Here is a tiny trained network, its code and every weight. The questions are about switching its units off for an input and a class, where a switched-off unit gives its printed mean instead of its output.

import numpy as np


def w(rows, s, z=0):
    codes = np.array(rows[::2]) - 128.0
    scale = np.full(codes.shape[1], s)
    scale[-1] = z or s
    return codes * scale


def f(y):
    return y / 2 * (1 + np.tanh(0.7978845608 * (y + 0.044715 * y**3)))


def log_softmax(a):
    a = a - a.max(-1, keepdims=True)
    return a - np.log(np.exp(a).sum(-1, keepdims=True))


def net(x, mask):
    res = np.array(x, float).reshape(1, 8) / 4 @ E
    y = f(res @ A[0][:, :-1].T + A[0][:, -1])
    res = res + np.where(mask, y, B[0][:, -1]) @ B[0][:, :-1]
    return log_softmax(res[-1] @ U[:, :-1].T + U[:, -1])


A, B = {}, {}
E = w([
[125,116,147,114,126,121,115,126,128,130],'x0',
[42,251,195,114,233,50,196,79,230,137],'x1',
[122,124,135,134,120,124,125,119,129,127],'x2',
[34,197,28,39,56,29,81,131,60,125],'x3',
[130,122,137,122,127,119,139,126,120,129],'x4',
[129,127,119,134,129,129,124,119,131,129],'x5',
[72,70,75,4,61,231,253,77,225,121],'x6',
[128,142,112,139,131,143,126,131,133,128],'x7',
],0.007)
A[0] = w([
[73,177,48,53,84,61,111,147,69,153,91],'neuron 0',
[145,63,93,163,60,156,100,147,68,138,71],'neuron 1',
[150,130,157,179,134,68,120,158,78,175,57],'neuron 2',
[62,169,74,51,97,70,74,113,75,113,83],'neuron 3',
[54,81,107,67,55,192,179,100,181,104,130],'neuron 4',
[96,83,83,24,55,207,219,72,225,110,152],'neuron 5',
[150,43,65,130,52,178,71,169,57,123,83],'neuron 6',
[149,161,182,187,145,80,66,149,88,109,113],'neuron 7',
[36,253,172,105,189,69,162,98,254,139,67],'neuron 8',
[152,176,133,219,143,105,72,127,83,91,96],'neuron 9',
[91,183,87,67,87,77,111,115,73,102,59],'neuron 10',
[203,59,82,111,18,193,86,154,70,127,90],'neuron 11',
[231,70,207,176,208,195,161,106,190,124,62],'neuron 12',
[66,159,99,96,95,106,102,137,90,111,3],'neuron 13',
[69,177,159,122,175,91,157,102,169,145,13],'neuron 14',
[130,135,128,115,136,145,98,108,134,157,110],'neuron 15',
[130,183,87,111,110,117,126,136,113,92,14],'neuron 16',
[178,72,196,178,194,185,149,142,191,121,41],'neuron 17',
[162,173,172,225,168,47,46,149,33,125,157],'neuron 18',
[64,158,59,80,83,62,107,132,98,126,89],'neuron 19',
],0.0063,0.0026)
B[0] = w([
[201,97,194,210,46,216,97,142,188,132,201],'neuron 0',
[163,198,156,110,187,93,190,70,40,77,182],'neuron 1',
[67,90,84,118,141,103,133,124,126,186,166],'neuron 2',
[182,93,167,202,62,229,104,162,202,136,194],'neuron 3',
[46,42,65,45,158,93,69,157,152,187,209],'neuron 4',
[34,60,27,35,161,50,70,211,161,217,246],'neuron 5',
[159,217,208,132,209,54,213,24,39,30,212],'neuron 6',
[65,91,66,52,164,115,115,170,156,188,195],'neuron 7',
[203,251,201,136,247,49,241,17,3,19,232],'neuron 8',
[72,70,72,78,146,64,125,189,172,174,187],'neuron 9',
[173,140,155,186,104,199,85,191,167,151,176],'neuron 10',
[183,221,171,124,212,49,216,34,9,64,218],'neuron 11',
[189,97,155,211,29,229,114,191,177,153,203],'neuron 12',
[155,112,162,166,84,151,136,171,164,106,153],'neuron 13',
[149,209,141,118,136,88,202,36,74,73,168],'neuron 14',
[141,126,127,129,146,142,124,126,125,140,126],'neuron 15',
[157,145,134,140,106,128,119,126,155,106,133],'neuron 16',
[169,108,193,180,20,228,60,139,201,119,182],'neuron 17',
[18,29,20,19,156,75,62,198,180,192,246],'neuron 18',
[185,79,194,245,2,206,101,183,190,140,186],'neuron 19',
],0.0055,0.011)
U = w([
[55,93,6,37,150,100,114,156,153,182,254],'0',
[155,197,183,121,183,96,164,58,53,81,44],'1',
[163,115,181,206,36,240,116,151,189,146,86],'2',
],0.012,0.00085)

Each question gives the input, the list of numbers given to net, and the class t.
The units are the neurons (one row each of A and B). Each row of codes is followed by its name. A weight is (code - 128) times the scale printed after its matrix; where a second scale follows, it is the last column's (A, B and U).
mask holds one flag per neuron, in row order. A switched-off neuron (its flag False) gives its mean, the last column of its row in B, instead of its output. The means were averaged over made-up inputs and are rounded, as every weight is.
A unit's drop is (log p(t) with every unit on - log p(t) with that unit switched off) / (log p(t) with every unit on - log p(t) with every unit switched off).
The circuit of an input: a set's keep is (log p(t) with only the set's units on - log p(t) with every unit switched off) / (log p(t) with every unit on - log p(t) with every unit switched off). Starting from the 12 units with the biggest drops (on a tie, the unit counted first), units are removed one at a time, each time the one whose removal leaves the highest keep (on an exact tie, the one counted first), for as long as the keep stays at least 0.8.
circuit, biggest first: the units of the circuit, biggest drop first
unit that matters most: the unit with the biggest drop
top k neurons: the k neurons with the biggest drops, biggest first
drop of u: that unit's drop, to one decimal
input [2,-7,-7,-7,7,-3,1,-8], class 1: top 2 neurons	[neuron 11; neuron 6]
input [-2,-5,0,-7,4,4,8,1], class 0: circuit, biggest first	[neuron 5]
input [-1,2,-8,8,-1,-6,-7,-7], class 2: top 3 neurons	[neuron 0; neuron 19; neuron 3]
input [-3,-1,7,8,5,0,-7,8], class 2: top 4 neurons	[neuron 0; neuron 19; neuron 3; neuron 5]
input [8,-7,-1,0,0,6,6,-5], class 1: top 3 neurons	[neuron 11; neuron 6; neuron 18]
input [6,0,4,-3,-5,8,2,-4], class 2: top 2 neurons	[neuron 18; neuron 7]
input [5,2,-5,0,2,3,1,1], class 1: top 2 neurons	[neuron 18; neuron 5]
input [4,-3,5,-5,-8,-8,6,0], class 0: top 2 neurons	[neuron 5; neuron 4]
input [8,-8,-8,-5,5,7,-6,2], class 1: top 2 neurons	[neuron 6; neuron 11]
input [3,8,-4,6,-8,-7,-8,-8], class 0: top 3 neurons	[neuron 18; neuron 7; neuron 9]
input [-4,-4,6,-4,-6,1,-1,6], class 1: drop of neuron 1	0.1
input [-2,8,-5,-2,8,2,5,5], class 1: drop of neuron 8	4.3
input [-4,-7,-5,8,2,-8,-5,-5], class 2: drop of neuron 8	0.4
input [-2,7,-5,-3,-7,7,-8,-7], class 0: unit that matters most	neuron 18
